Below is a small trained network, with its code and all its weights. Each question gives an input and a class and asks what happens when units are switched off, that is, made to give their printed mean instead of their output.

import numpy as np


def w(rows, s, z=0):
    codes = np.array(rows[::2]) - 128.0
    scale = np.full(codes.shape[1], s)
    scale[-1] = z or s
    return codes * scale


def f(y):
    return y / 2 * (1 + np.tanh(0.7978845608 * (y + 0.044715 * y**3)))


def log_softmax(a):
    a = a - a.max(-1, keepdims=True)
    return a - np.log(np.exp(a).sum(-1, keepdims=True))


def net(x, mask):
    res = np.array(x, float).reshape(1, 8) / 4 @ E
    y = f(res @ A[0][:, :-1].T + A[0][:, -1])
    res = res + np.where(mask, y, B[0][:, -1]) @ B[0][:, :-1]
    return log_softmax(res[-1] @ U[:, :-1].T + U[:, -1])


A, B = {}, {}
E = w([
[126,120,134,130,133,129,123,126,143],'x0',
[121,129,137,135,134,129,144,124,110],'x1',
[35,67,135,27,88,24,252,175,214],'x2',
[67,120,58,201,33,160,144,15,171],'x3',
[63,31,38,61,182,161,61,146,63],'x4',
[124,136,126,126,127,130,137,129,119],'x5',
[132,145,118,117,102,114,119,139,111],'x6',
[131,122,131,124,130,129,124,127,135],'x7',
],0.016)
A[0] = w([
[38,131,53,183,90,133,110,41,137,91],'n1',
[96,160,95,176,59,88,253,71,233,97],'n2',
[34,72,77,111,93,124,49,84,90,72],'n3',
[111,45,94,41,220,124,57,200,34,144],'n4',
[59,56,140,32,136,93,176,200,140,107],'n5',
[150,185,151,229,102,180,83,55,136,125],'n6',
[150,195,135,150,177,79,99,167,169,167],'n7',
[44,20,11,146,57,187,106,69,90,45],'n8',
[88,51,114,65,105,117,163,142,152,110],'n9',
[104,180,123,197,23,141,134,33,196,145],'n10',
[208,225,227,135,173,79,158,210,154,207],'n11',
[164,184,139,193,165,201,38,98,73,232],'n12',
[174,178,125,226,155,191,24,130,77,254],'n13',
[164,194,155,212,118,188,82,93,100,187],'n14',
[83,53,45,100,100,156,98,79,98,44],'n15',
],0.012,0.014)
B[0] = w([
[114,92,180,182,58,137,100,123,155,181],'n1',
[69,204,193,195,81,95,89,101,191,209],'n2',
[166,93,154,82,129,152,191,163,124,169],'n3',
[58,217,71,58,207,91,65,165,55,213],'n4',
[118,169,97,108,89,60,181,207,168,202],'n5',
[197,77,79,199,138,137,131,76,126,209],'n6',
[138,124,132,107,100,170,144,156,104,168],'n7',
[148,72,194,99,46,232,131,203,163,188],'n8',
[86,160,119,137,100,98,177,159,143,176],'n9',
[164,105,83,194,108,79,88,22,116,205],'n10',
[169,26,227,77,69,192,165,204,179,226],'n11',
[195,80,134,99,158,189,92,146,12,243],'n12',
[225,73,120,82,243,226,72,133,8,253],'n13',
[192,52,81,154,157,164,148,101,66,219],'n14',
[147,96,184,80,97,148,145,175,125,165],'n15',
],0.014,0.046)
U = w([
[194,72,215,95,138,243,103,189,106,236],'0',
[96,109,231,100,58,121,219,196,236,229],'1',
[222,104,52,221,148,140,87,27,122,39],'2',
[48,194,165,224,82,34,120,30,215,2],'3',
[120,189,39,56,246,166,14,174,52,63],'4',
[43,207,38,72,141,39,122,196,162,47],'5',
],0.012,0.011)

Each question gives the input, the list of numbers given to net, and the class t.
The units are the neurons (one row each of A and B). Each row of codes is followed by its name. A weight is (code - 128) times the scale printed after its matrix; where a second scale follows, it is the last column's (A, B and U).
mask holds one flag per neuron, in row order. A switched-off neuron (its flag False) gives its mean, the last column of its row in B, instead of its output. The means were averaged over made-up inputs and are rounded, as every weight is.
A unit's drop is (log p(t) with every unit on - log p(t) with that unit switched off) / (log p(t) with every unit on - log p(t) with every unit switched off).
The circuit of an input: a set's keep is (log p(t) with only the set's units on - log p(t) with every unit switched off) / (log p(t) with every unit on - log p(t) with every unit switched off). Starting from the 12 units with the biggest drops (on a tie, the unit counted first), units are removed one at a time, each time the one whose removal leaves the highest keep (on an exact tie, the one counted first), for as long as the keep stays at least 0.8.
circuit, biggest first: the units of the circuit, biggest drop first
most important unit: the unit with the biggest drop
k most important neurons: the k neurons with the biggest drops, biggest first
drop of u: that unit's drop, to one decimal
input [-2,-1,-2,-1,6,-3,-2,2], class 4: circuit, biggest first : [n4]
input [-2,6,-3,1,-1,-4,-6,5], class 2: circuit, biggest first : [n11; n8]
input [-2,8,2,-8,1,1,0,7], class 5: circuit, biggest first : [n4; n13; n12]
input [1,-8,4,0,6,-4,1,6], class 5: 2 most important neurons : [n4; n11]
input [1,-4,3,-7,6,8,2,7], class 5: 2 most important neurons : [n13; n5]
input [-8,6,6,1,1,8,-2,-2], class 1: 2 most important neurons : [n4; n10]
input [-3,5,0,-8,1,4,2,6], class 4: 2 most important neurons : [n4; n8]
input [-7,1,3,1,8,-3,-6,-4], class 1: 4 most important neurons : [n8; n13; n15; n3]
input [-3,6,-8,4,0,-7,-5,0], class 2: 2 most important neurons : [n6; n11]
input [-4,-6,-7,1,-6,0,6,-2], class 2: 2 most important neurons : [n6; n10]
input [-4,-2,2,-2,5,8,-6,0], class 5: 2 most important neurons : [n13; n12]
input [0,2,3,-3,8,-7,6,-6], class 5: 2 most important neurons : [n13; n4]
input [-2,3,4,1,1,8,0,-4], class 1: 2 most important neurons : [n4; n10]
input [8,-2,2,5,-8,1,-6,8], class 3: most important unit : n2
input [1,-3,1,-7,2,-6,0,-4], class 5: drop of n12 : 0.2
input [7,6,4,5,3,-5,8,-6], class 1: drop of n12 : 0.0
input [-5,-4,2,-1,-3,7,-8,3], class 1: drop of n13 : 0.3
